Here is a tiny trained network, its code and every weight. The questions are about switching its units off for an input and a class, where a switched-off unit gives its printed mean instead of its output.

import numpy as np


def w(rows, s, z=0):
    codes = np.array(rows[::2]) - 128.0
    scale = np.full(codes.shape[1], s)
    scale[-1] = z or s
    return codes * scale


def norm(h):
    return h / np.sqrt((h * h).mean(-1, keepdims=True) + 1e-5)


def f(y):
    return np.maximum(y, 0)


def log_softmax(a):
    a = a - a.max(-1, keepdims=True)
    return a - np.log(np.exp(a).sum(-1, keepdims=True))


def net(x, mask):
    res = np.array(x, float).reshape(1, 7) / 4 @ E
    u = 0
    for l in range(3):
        y = f(norm(res) @ A[l][:, :-1].T + A[l][:, -1])
        res = res + np.where(mask[u : u + 12], y, B[l][:, -1]) @ B[l][:, :-1]
        u += 12
    return log_softmax(norm(res)[-1] @ U[:, :-1].T + U[:, -1])


A, B = {}, {}
E = w([
[119,131,254],'x0',
[129,128,128],'x1',
[187,31,164],'x2',
[129,130,126],'x3',
[58,46,167],'x4',
[129,127,128],'x5',
[127,128,128],'x6',
],0.007)
A[0] = w([
[251,192,125,4],'0.n0',
[80,110,96,61],'0.n1',
[201,213,118,215],'0.n2',
[116,210,145,102],'0.n3',
[89,151,105,159],'0.n4',
[142,178,172,100],'0.n5',
[38,175,189,70],'0.n6',
[135,157,201,201],'0.n7',
[90,158,85,79],'0.n8',
[67,175,120,60],'0.n9',
[79,200,138,209],'0.n10',
[75,127,191,41],'0.n11',
],0.011,0.0034)
B[0] = w([
[101,45,117,193],'0.n0',
[92,146,90,153],'0.n1',
[143,255,161,255],'0.n2',
[94,126,146,200],'0.n3',
[36,183,169,190],'0.n4',
[95,143,171,173],'0.n5',
[19,121,135,216],'0.n6',
[139,183,216,224],'0.n7',
[120,52,86,180],'0.n8',
[154,60,148,183],'0.n9',
[79,123,107,245],'0.n10',
[106,80,123,184],'0.n11',
],0.0069,0.0053)
A[1] = w([
[236,69,140,99],'1.n0',
[76,57,123,175],'1.n1',
[187,164,75,88],'1.n2',
[127,157,231,137],'1.n3',
[140,30,136,79],'1.n4',
[145,115,50,61],'1.n5',
[95,159,148,4],'1.n6',
[167,8,190,48],'1.n7',
[192,141,139,85],'1.n8',
[28,190,140,164],'1.n9',
[131,154,103,14],'1.n10',
[123,104,92,160],'1.n11',
],0.011,0.0029)
B[1] = w([
[83,253,66,171],'1.n0',
[106,30,117,196],'1.n1',
[234,137,128,158],'1.n2',
[76,152,140,211],'1.n3',
[191,93,98,169],'1.n4',
[91,140,244,155],'1.n5',
[114,198,160,148],'1.n6',
[83,120,163,193],'1.n7',
[189,143,215,143],'1.n8',
[6,127,98,254],'1.n9',
[185,179,50,135],'1.n10',
[136,87,65,153],'1.n11',
],0.0057,0.0078)
A[2] = w([
[81,104,77,180],'2.n0',
[143,183,134,200],'2.n1',
[183,86,111,176],'2.n2',
[50,195,164,127],'2.n3',
[167,88,135,202],'2.n4',
[174,128,98,44],'2.n5',
[148,182,131,45],'2.n6',
[131,118,57,64],'2.n7',
[75,102,59,107],'2.n8',
[53,162,86,143],'2.n9',
[9,62,105,253],'2.n10',
[111,135,182,131],'2.n11',
],0.012,0.0033)
B[2] = w([
[160,138,162,178],'2.n0',
[122,155,124,163],'2.n1',
[209,155,155,144],'2.n2',
[200,123,111,213],'2.n3',
[182,142,114,144],'2.n4',
[163,158,165,135],'2.n5',
[138,2,101,141],'2.n6',
[90,141,137,144],'2.n7',
[141,103,101,171],'2.n8',
[98,144,87,196],'2.n9',
[163,97,106,252],'2.n10',
[105,130,175,161],'2.n11',
],0.0097,0.012)
U = w([
[125,206,45,138],'0',
[59,232,174,38],'1',
[250,167,134,152],'2',
[175,183,250,56],'3',
[89,70,60,111],'4',
[61,92,165,253],'5',
[216,47,114,134],'6',
[137,56,217,121],'7',
],0.018,0.0024)

Each question gives the input, the list of numbers given to net, and the class t.
The units are the neurons (one row each of A and B). Each row of codes is followed by its name. A weight is (code - 128) times the scale printed after its matrix; where a second scale follows, it is the last column's (A, B and U).
mask holds one flag per neuron, layer by layer. A switched-off neuron (its flag False) gives its mean, the last column of its row in B, instead of its output. The means were averaged over made-up inputs and are rounded, as every weight is.
A unit's drop is (log p(t) with every unit on - log p(t) with that unit switched off) / (log p(t) with every unit on - log p(t) with every unit switched off).
The circuit of an input: a set's keep is (log p(t) with only the set's units on - log p(t) with every unit switched off) / (log p(t) with every unit on - log p(t) with every unit switched off). Starting from the 12 units with the biggest drops (on a tie, the unit counted first), units are removed one at a time, each time the one whose removal leaves the highest keep (on an exact tie, the one counted first), for as long as the keep stays at least 0.8.
circuit, biggest first: the units of the circuit, biggest drop first
unit that matters most: the unit with the biggest drop
top k neurons: the k neurons with the biggest drops, biggest first
top k neurons in layer l: the k neurons of layer l with the biggest drops, biggest first
drop when u is switched off: that unit's drop, to one decimal
input [-1,8,5,-3,-1,-7,-8], class 2: top neuron in layer 0 => 0.n6
input [-6,4,1,1,-4,-3,8], class 2: circuit, biggest first => 0.n6, 1.n2, 1.n9
input [2,-3,7,3,-6,6,-6], class 3: top 3 neurons => 2.n10, 1.n8, 0.n0
input [-8,-3,1,2,-6,1,-1], class 2: top 2 neurons in layer 1 => 1.n9, 1.n2
input [-1,3,7,0,0,-8,-6], class 2: top 3 neurons => 1.n9, 0.n6, 1.n4
input [-4,3,1,4,7,7,-1], class 6: top 2 neurons => 0.n2, 0.n6
input [-7,5,2,8,2,-7,-6], class 6: top 2 neurons => 0.n2, 1.n9
input [5,0,-7,-2,1,-7,7], class 5: top 2 neurons => 0.n6, 0.n9
input [-1,-4,5,5,0,6,-6], class 2: top 2 neurons in layer 1 => 1.n9, 1.n4
input [-8,6,2,3,-6,6,-1], class 2: top 2 neurons in layer 1 => 1.n9, 1.n2
input [-2,4,5,-8,-1,-2,-2], class 2: top 3 neurons => 1.n9, 1.n4, 0.n6
input [7,6,6,8,0,-4,4], class 3: top 2 neurons in layer 0 => 0.n7, 0.n6
input [1,-6,8,-6,-1,-3,-2], class 3: top 2 neurons => 1.n9, 0.n6
input [-6,6,5,-2,6,8,-1], class 6: unit that matters most => 1.n9
input [-2,0,1,8,8,2,7], class 6: drop when 1.n9 is switched off => 0.1
input [-1,7,-7,-7,3,-3,7], class 4: drop when 0.n10 is switched off => 0.0
input [8,-2,8,-2,-1,5,2], class 3: drop when 0.n6 is switched off => 0.2
